Here is a tiny trained network, its code and every weight. The questions are about switching its units off for an input and a target symbol, where a switched-off unit gives its printed mean instead of its output.

import numpy as np


def w(rows, s, z=0):
    codes = np.array(rows[::2]) - 128.0
    scale = np.full(codes.shape[1], s)
    scale[-1] = z or s
    return codes * scale


def norm(h):
    return h / np.sqrt((h * h).mean(-1, keepdims=True) + 1e-5)


def f(y):
    return y / 2 * (1 + np.tanh(0.7978845608 * (y + 0.044715 * y**3)))


def softmax(a):
    e = np.exp(a - a.max(-1, keepdims=True))
    return e / e.sum(-1, keepdims=True)


def log_softmax(a):
    a = a - a.max(-1, keepdims=True)
    return a - np.log(np.exp(a).sum(-1, keepdims=True))


def net(x, mask):
    ids = ['Ξαβεζηθλ'.index(c) for c in x.split()]
    T = len(ids)
    res = E[ids] + P[:T]
    u = 0
    for l in range(2):
        r = norm(res)
        for j in range(2):
            rows = slice(4 * j, 4 * j + 4)
            q, k, v = (r @ M[l][rows].T for M in (Q, K, V))
            z = softmax(np.where(np.tri(T) > 0, q @ k.T / 4**0.5, -1e9)) @ v
            o = O[l][rows]
            res = res + np.where(mask[u + j], z, o[:, -1]) @ o[:, :-1]
        u += 2
        y = f(norm(res) @ A[l][:, :-1].T + A[l][:, -1])
        res = res + np.where(mask[u : u + 12], y, B[l][:, -1]) @ B[l][:, :-1]
        u += 12
    return log_softmax(norm(res)[-1] @ U[:, :-1].T + U[:, -1])


Q, K, V, O, A, B = {}, {}, {}, {}, {}, {}
E = w([
[84,24,77],'Ξ',
[137,229,116],'α',
[126,233,96],'β',
[144,36,109],'ε',
[145,35,109],'ζ',
[100,228,55],'η',
[156,8,149],'θ',
[36,113,108],'λ',
],0.012)
P = w([
[175,120,104],'0',
[4,55,31],'1',
[232,104,2],'2',
[179,160,144],'3',
[67,73,140],'4',
[192,141,13],'5',
[175,194,195],'6',
[85,113,199],'7',
[166,175,25],'8',
[188,202,211],'9',
],0.0074)
Q[0] = w([
[141,105,125],'0.h1',
[91,124,251],'0.h1',
[162,93,64],'0.h1',
[188,135,62],'0.h1',
[175,125,191],'0.h2',
[112,132,168],'0.h2',
[118,170,162],'0.h2',
[228,131,115],'0.h2',
],0.015)
K[0] = w([
[131,155,153],'0.h1',
[132,138,46],'0.h1',
[80,111,139],'0.h1',
[78,164,204],'0.h1',
[161,123,99],'0.h2',
[103,132,7],'0.h2',
[160,162,110],'0.h2',
[169,78,142],'0.h2',
],0.015)
V[0] = w([
[214,85,216],'0.h1',
[11,111,143],'0.h1',
[154,165,206],'0.h1',
[206,94,34],'0.h1',
[169,77,173],'0.h2',
[188,138,145],'0.h2',
[92,118,157],'0.h2',
[82,182,203],'0.h2',
],0.011)
O[0] = w([
[152,96,144,2],'0.h1',
[243,87,52,107],'0.h1',
[208,127,198,56],'0.h1',
[116,178,185,216],'0.h1',
[151,134,254,73],'0.h2',
[175,59,17,119],'0.h2',
[154,40,56,88],'0.h2',
[109,110,118,47],'0.h2',
],0.0053,0.0052)
A[0] = w([
[190,130,128,153],'0.n1',
[147,33,121,253],'0.n2',
[191,146,160,110],'0.n3',
[21,140,183,111],'0.n4',
[118,152,154,91],'0.n5',
[126,121,184,52],'0.n6',
[28,12,57,150],'0.n7',
[20,38,136,77],'0.n8',
[35,114,172,123],'0.n9',
[142,83,47,154],'0.n10',
[189,66,182,153],'0.n11',
[178,161,165,180],'0.n12',
],0.011,0.0044)
B[0] = w([
[86,139,130,152],'0.n1',
[79,80,170,229],'0.n2',
[108,129,102,139],'0.n3',
[137,72,133,208],'0.n4',
[143,171,145,131],'0.n5',
[181,184,119,111],'0.n6',
[110,88,169,255],'0.n7',
[106,1,57,186],'0.n8',
[156,40,142,181],'0.n9',
[64,131,210,198],'0.n10',
[101,78,184,181],'0.n11',
[32,118,75,187],'0.n12',
],0.0076,0.0042)
Q[1] = w([
[105,126,97],'1.h1',
[160,115,208],'1.h1',
[169,112,104],'1.h1',
[244,144,139],'1.h1',
[90,105,75],'1.h2',
[144,192,92],'1.h2',
[119,114,245],'1.h2',
[67,52,98],'1.h2',
],0.011)
K[1] = w([
[61,194,86],'1.h1',
[171,203,27],'1.h1',
[46,87,128],'1.h1',
[136,174,149],'1.h1',
[194,245,99],'1.h2',
[249,73,183],'1.h2',
[97,70,148],'1.h2',
[84,65,148],'1.h2',
],0.011)
V[1] = w([
[122,254,106],'1.h1',
[189,135,202],'1.h1',
[55,235,72],'1.h1',
[140,137,120],'1.h1',
[131,178,204],'1.h2',
[86,98,165],'1.h2',
[18,109,203],'1.h2',
[216,145,67],'1.h2',
],0.0073)
O[1] = w([
[98,160,105,121],'1.h1',
[103,125,18,5],'1.h1',
[175,111,163,243],'1.h1',
[60,159,80,110],'1.h1',
[144,176,162,104],'1.h2',
[40,141,107,146],'1.h2',
[159,253,115,225],'1.h2',
[99,253,154,52],'1.h2',
],0.0044,0.0032)
A[1] = w([
[139,123,56,104],'1.n1',
[89,76,151,174],'1.n2',
[77,113,137,130],'1.n3',
[74,194,142,198],'1.n4',
[149,93,186,102],'1.n5',
[79,151,211,138],'1.n6',
[160,135,154,191],'1.n7',
[145,105,177,58],'1.n8',
[113,154,87,147],'1.n9',
[159,149,133,115],'1.n10',
[252,49,63,92],'1.n11',
[49,111,84,3],'1.n12',
],0.016,0.0032)
B[1] = w([
[125,140,182,140],'1.n1',
[175,210,97,208],'1.n2',
[153,151,124,170],'1.n3',
[143,83,133,254],'1.n4',
[86,173,142,161],'1.n5',
[168,119,114,192],'1.n6',
[127,86,110,131],'1.n7',
[115,133,148,140],'1.n8',
[124,82,155,181],'1.n9',
[114,105,123,131],'1.n10',
[148,133,9,130],'1.n11',
[134,94,126,160],'1.n12',
],0.012,0.0087)
U = w([
[102,92,106,246],'Ξ',
[194,97,114,240],'α',
[136,175,92,119],'β',
[128,159,133,41],'ε',
[123,157,139,41],'ζ',
[65,186,91,141],'η',
[100,134,214,53],'θ',
[175,147,6,2],'λ',
],0.02,0.0045)

Each question gives the input, a string of symbols that net reads in full, and the target symbol t.
The units are the heads (4 rows each of Q, K, V and O) and the neurons (one row each of A and B). Each row of codes is followed by its name. A weight is (code - 128) times the scale printed after its matrix; where a second scale follows, it is the last column's (O, A, B and U).
mask holds one flag per unit, layer by layer, with each layer's heads first. A switched-off unit (its flag False) gives its mean, the last column of its rows in O or B, instead of its output. The means were averaged over made-up inputs and are rounded, as every weight is.
A unit's drop is (log p(t) with every unit on - log p(t) with that unit switched off) / (log p(t) with every unit on - log p(t) with every unit switched off).
The circuit of an input: a set's keep is (log p(t) with only the set's units on - log p(t) with every unit switched off) / (log p(t) with every unit on - log p(t) with every unit switched off). Starting from the 12 units with the biggest drops (on a tie, the unit counted first), units are removed one at a time, each time the one whose removal leaves the highest keep (on an exact tie, the one counted first), for as long as the keep stays at least 0.8.
circuit, biggest first: the units of the circuit, biggest drop first
unit that matters most: the unit with the biggest drop
k most important neurons: the k neurons with the biggest drops, biggest first
top k neurons in layer l: the k neurons of layer l with the biggest drops, biggest first
heads that matter: for each layer, one digit per head in row order, 1 if its drop is at least 0.15 and else 0, layers parted by /
input β α α, target β: top 2 neurons in layer 1 : 1.n1, 1.n6
input α Ξ ε θ α η, target θ: heads that matter : 11 / 01
input θ α ζ, target θ: unit that matters most : 0.n10
input θ θ α α ε α α β α α, target α: heads that matter : 10 / 00
input ε α α θ Ξ ε, target θ: circuit, biggest first : 0.n10, 0.h2, 1.n5
input Ξ λ θ, target λ: heads that matter : 10 / 00
input β η β λ α α θ β α, target θ: heads that matter : 11 / 01
input α θ λ β η λ, target λ: circuit, biggest first : 1.n2, 0.n12
input θ λ ε, target λ: heads that matter : 10 / 00
input Ξ η ε ε α, target Ξ: heads that matter : 01 / 01
input α λ θ λ η Ξ, target λ: circuit, biggest first : 1.n2, 1.n4
input α ε η, target η: 3 most important neurons : 1.n6, 0.n9, 0.n7
input α λ λ β η, target Ξ: heads that matter : 11 / 00
input Ξ β ε ε λ Ξ, target λ: unit that matters most : 0.h1
input β η Ξ, target η: 3 most important neurons : 1.n4, 0.n10, 1.n2
input β β α, target β: top 4 neurons in layer 0 : 0.n2, 0.n7, 0.n8, 0.n9
input ζ λ α η α θ η θ Ξ, target θ: top 3 neurons in layer 0 : 0.n10, 0.n7, 0.n2
input β α β Ξ β, target Ξ: circuit, biggest first : 1.n2, 0.n2, 0.n10
input λ β α Ξ β, target α: top 2 neurons in layer 1 : 1.n4, 1.n5
input α θ β η α Ξ, target η: heads that matter : 11 / 00
input α θ α λ ε α θ α ε, target θ: 4 most important neurons : 0.n10, 0.n2, 0.n11, 1.n5
input λ ε ζ, target λ: most important neuron : 1.n11
input η α θ α η β, target η: 2 most important neurons : 1.n6, 1.n2
input α λ θ, target λ: heads that matter : 10 / 01
input β β λ, target λ: 2 most important neurons : 1.n2, 0.n7
input η α α β η β, target η: heads that matter : 01 / 00
input θ α Ξ, target θ: unit that matters most : 0.n10
